Below are the code and all the weights of a small trained network. Each question names an input and a target symbol and asks about switching units off, where a switched-off unit gives its printed mean instead of its output.

import numpy as np


def w(rows, s, z=0):
    codes = np.array(rows[::2]) - 128.0
    scale = np.full(codes.shape[1], s)
    scale[-1] = z or s
    return codes * scale


def norm(h):
    return h / np.sqrt((h * h).mean(-1, keepdims=True) + 1e-5)


def f(y):
    return np.maximum(y, 0)


def softmax(a):
    e = np.exp(a - a.max(-1, keepdims=True))
    return e / e.sum(-1, keepdims=True)


def log_softmax(a):
    a = a - a.max(-1, keepdims=True)
    return a - np.log(np.exp(a).sum(-1, keepdims=True))


def net(x, mask):
    ids = ['Λαβδεθμπ'.index(c) for c in x.split()]
    T = len(ids)
    res = E[ids] + P[:T]
    u = 0
    for l in range(2):
        q, k, v = (norm(res) @ M[l].T for M in (Q, K, V))
        z = softmax(np.where(np.tri(T) > 0, q @ k.T / 4**0.5, -1e9)) @ v
        res = res + np.where(mask[u], z, O[l][:, -1]) @ O[l][:, :-1]
        u += 1
        y = f(norm(res) @ A[l][:, :-1].T + A[l][:, -1])
        res = res + np.where(mask[u : u + 4], y, B[l][:, -1]) @ B[l][:, :-1]
        u += 4
    return log_softmax(norm(res)[-1] @ U[:, :-1].T + U[:, -1])


Q, K, V, O, A, B = {}, {}, {}, {}, {}, {}
E = w([
[42,156,157,172,173,158,190,129,123,213,184,95],'Λ',
[154,169,75,113,237,141,76,182,160,91,186,48],'α',
[98,92,154,84,182,178,105,82,108,149,105,143],'β',
[166,135,102,215,132,124,72,141,102,252,88,107],'δ',
[143,132,173,148,177,211,78,186,175,158,99,87],'ε',
[122,173,123,166,98,75,169,154,104,102,231,105],'θ',
[135,106,34,138,187,116,69,93,106,68,172,142],'μ',
[133,77,150,138,77,111,144,84,50,143,124,166],'π',
],0.003)
P = w([
[67,182,82,107,90,84,139,141,131,100,91,227],'0',
[64,34,118,90,111,109,111,91,163,85,107,55],'1',
[88,99,154,153,106,96,80,145,117,84,152,44],'2',
[147,183,176,198,100,153,129,67,184,57,86,121],'3',
[187,85,140,112,187,150,217,153,119,113,81,155],'4',
[142,3,99,97,134,134,127,131,110,160,210,79],'5',
[166,157,187,142,130,108,57,113,89,132,207,114],'6',
[186,216,182,171,186,132,166,104,102,82,78,211],'7',
[178,81,117,94,199,132,194,151,71,144,130,175],'8',
[118,65,158,93,130,109,96,118,56,197,253,113],'9',
],0.0032)
Q[0] = w([
[132,3,73,76,153,144,169,178,73,176,168,113],'0.h1',
[50,86,181,123,55,89,2,95,140,137,206,49],'0.h1',
[138,83,115,106,156,120,107,183,79,177,173,125],'0.h1',
[173,195,214,145,199,145,112,138,58,128,156,190],'0.h1',
],0.0062)
K[0] = w([
[152,251,222,192,165,112,61,99,93,89,163,154],'0.h1',
[143,195,117,125,156,146,232,132,160,82,3,213],'0.h1',
[183,212,231,171,158,130,113,139,69,144,125,165],'0.h1',
[196,65,168,99,189,161,152,204,66,178,194,156],'0.h1',
],0.0054)
V[0] = w([
[130,126,186,148,3,102,215,96,32,196,58,204],'0.h1',
[216,128,43,221,49,33,76,139,76,102,179,99],'0.h1',
[121,196,155,165,78,87,215,210,149,127,220,73],'0.h1',
[141,212,183,211,127,209,53,237,214,176,63,138],'0.h1',
],0.0026)
O[0] = w([
[179,156,63,101,109,173,183,61,216,111,110,212,251],'0.h1',
[167,209,169,104,91,126,39,68,156,163,240,121,226],'0.h1',
[19,171,151,147,2,181,79,90,140,103,124,105,112],'0.h1',
[134,225,169,232,158,88,140,86,125,64,58,151,217],'0.h1',
],0.0035,0.0015)
A[0] = w([
[143,122,140,95,138,135,161,128,204,2,121,93,58],'0.n1',
[96,175,173,153,100,127,38,67,120,85,202,153,3],'0.n2',
[187,168,156,117,181,120,201,109,150,18,204,107,87],'0.n3',
[215,70,85,93,141,235,196,61,147,148,155,188,75],'0.n4',
],0.0033,0.00048)
B[0] = w([
[165,109,158,171,156,169,135,98,76,249,127,251,160],'0.n1',
[154,108,138,112,136,201,200,115,87,168,46,60,254],'0.n2',
[105,46,199,162,112,227,125,117,159,110,26,142,221],'0.n3',
[206,156,223,198,57,119,161,222,121,84,169,14,251],'0.n4',
],0.003,0.0026)
Q[1] = w([
[80,177,40,80,83,69,118,123,170,93,101,167],'1.h1',
[158,50,202,154,122,241,148,167,69,141,151,76],'1.h1',
[79,180,72,79,91,84,149,125,197,99,105,142],'1.h1',
[143,70,255,180,155,218,102,63,40,129,127,107],'1.h1',
],0.0045)
K[1] = w([
[162,92,233,169,155,157,164,132,119,158,146,68],'1.h1',
[108,253,64,90,118,17,117,168,97,120,103,232],'1.h1',
[159,92,212,137,160,162,135,140,68,135,158,66],'1.h1',
[102,180,11,72,99,87,145,195,188,106,155,169],'1.h1',
],0.0048)
V[1] = w([
[251,122,198,107,110,106,104,149,134,144,131,99],'1.h1',
[99,107,192,162,93,173,124,118,188,109,83,29],'1.h1',
[126,174,85,150,217,65,49,188,59,149,110,71],'1.h1',
[118,26,116,107,189,124,222,229,90,101,90,143],'1.h1',
],0.0031)
O[1] = w([
[183,32,165,154,202,67,191,220,103,144,111,166,62],'1.h1',
[195,197,70,119,140,89,128,105,61,189,129,71,57],'1.h1',
[123,76,194,185,155,132,3,100,108,131,201,207,4],'1.h1',
[196,113,94,177,84,254,166,168,89,139,173,139,4],'1.h1',
],0.0033,0.0027)
A[1] = w([
[70,164,66,195,113,133,142,131,31,64,33,207,197],'1.n1',
[150,108,26,96,76,177,109,196,183,99,76,116,1],'1.n2',
[135,171,56,34,118,151,252,148,110,170,60,36,130],'1.n3',
[93,190,57,29,97,22,156,127,201,118,53,96,45],'1.n4',
],0.0034,0.00091)
B[1] = w([
[114,99,211,84,146,131,77,116,254,164,126,99,176],'1.n1',
[74,70,116,50,70,160,111,193,172,102,111,155,155],'1.n2',
[84,95,84,160,153,141,62,117,54,127,113,211,254],'1.n3',
[156,87,190,183,123,199,158,165,82,67,193,99,197],'1.n4',
],0.0054,0.0046)
U = w([
[141,70,28,104,167,82,207,201,90,124,75,192,62],'Λ',
[152,145,91,116,155,42,30,100,94,221,250,199,81],'α',
[135,158,180,96,158,2,153,115,209,119,94,64,131],'β',
[68,207,36,52,27,167,79,87,117,149,115,106,60],'δ',
[109,142,147,170,112,122,121,157,30,61,143,17,147],'ε',
[205,190,144,205,154,141,164,30,128,155,97,154,166],'θ',
[63,60,160,122,91,177,85,144,182,60,129,186,252],'μ',
[232,121,98,109,66,181,213,198,173,146,206,121,11],'π',
],0.0049,0.0026)

Each question gives the input, a string of symbols that net reads in full, and the target symbol t.
The units are the heads (4 rows each of Q, K, V and O) and the neurons (one row each of A and B). Each row of codes is followed by its name. A weight is (code - 128) times the scale printed after its matrix; where a second scale follows, it is the last column's (O, A, B and U).
mask holds one flag per unit, layer by layer, with each layer's heads first. A switched-off unit (its flag False) gives its mean, the last column of its rows in O or B, instead of its output. The means were averaged over made-up inputs and are rounded, as every weight is.
A unit's drop is (log p(t) with every unit on - log p(t) with that unit switched off) / (log p(t) with every unit on - log p(t) with every unit switched off).
The circuit of an input: a set's keep is (log p(t) with only the set's units on - log p(t) with every unit switched off) / (log p(t) with every unit on - log p(t) with every unit switched off). Starting from all 10 units, units are removed one at a time, each time the one whose removal leaves the highest keep (on an exact tie, the one counted first), for as long as the keep stays at least 0.8.
units of the circuit, in order: the units of the circuit, biggest drop first
most important unit: the unit with the biggest drop
top k neurons: the k neurons with the biggest drops, biggest first
k most important neurons of layer l: the k neurons of layer l with the biggest drops, biggest first
input π μ δ δ Λ θ Λ δ π ε, target Λ: units of the circuit, in order => (1.h1 0.h1 0.n4 1.n3)
input δ θ Λ π δ Λ, target β: units of the circuit, in order => (1.h1 0.h1 1.n4 0.n4)
input Λ π θ, target δ: top neuron => (0.n1)
input Λ δ δ Λ δ δ ε, target δ: units of the circuit, in order => (1.h1 1.n4)
input δ δ θ δ β μ δ α, target β: 2 most important neurons of layer 1 => (1.n3 1.n4)
input δ Λ δ π Λ δ δ ε, target β: 2 most important neurons of layer 1 => (1.n3 1.n4)
input α θ δ Λ α π π, target α: units of the circuit, in order => (1.h1 1.n4)
input δ θ θ, target β: units of the circuit, in order => (0.h1 1.h1)
input Λ θ δ Λ, target δ: units of the circuit, in order => (0.h1 1.h1)
input δ Λ Λ π θ ε π δ δ, target π: top 2 neurons => (0.n4 1.n3)
input ε δ π π ε α, target π: units of the circuit, in order => (0.h1 0.n4)
input π δ π δ π π δ, target Λ: units of the circuit, in order => (0.h1 1.h1)
input Λ δ Λ Λ π δ δ, target δ: top 4 neurons => (1.n4 0.n4 1.n2 1.n3)
input β β Λ δ δ δ Λ, target π: units of the circuit, in order => (0.h1 1.h1)
input θ δ θ δ δ α δ π μ, target ε: units of the circuit, in order => (0.h1 1.h1 1.n4)
input δ π δ δ α α, target θ: units of the circuit, in order => (0.h1)
input θ Λ π δ α Λ δ Λ δ, target ε: units of the circuit, in order => (1.h1 1.n4 0.h1)
input β δ π π ε α, target π: top 2 neurons => (0.n4 1.n3)
input π β β δ θ π μ δ π θ, target Λ: top 2 neurons => (0.n4 1.n3)
input β θ δ π δ δ π δ β, target π: most important unit => 0.h1
input δ δ α, target θ: 2 most important neurons of layer 0 => (0.n1 0.n2)
input δ Λ π δ δ θ β δ β Λ, target θ: top 2 neurons => (1.n1 1.n2)
input δ Λ α δ, target β: top 2 neurons => (1.n3 1.n1)
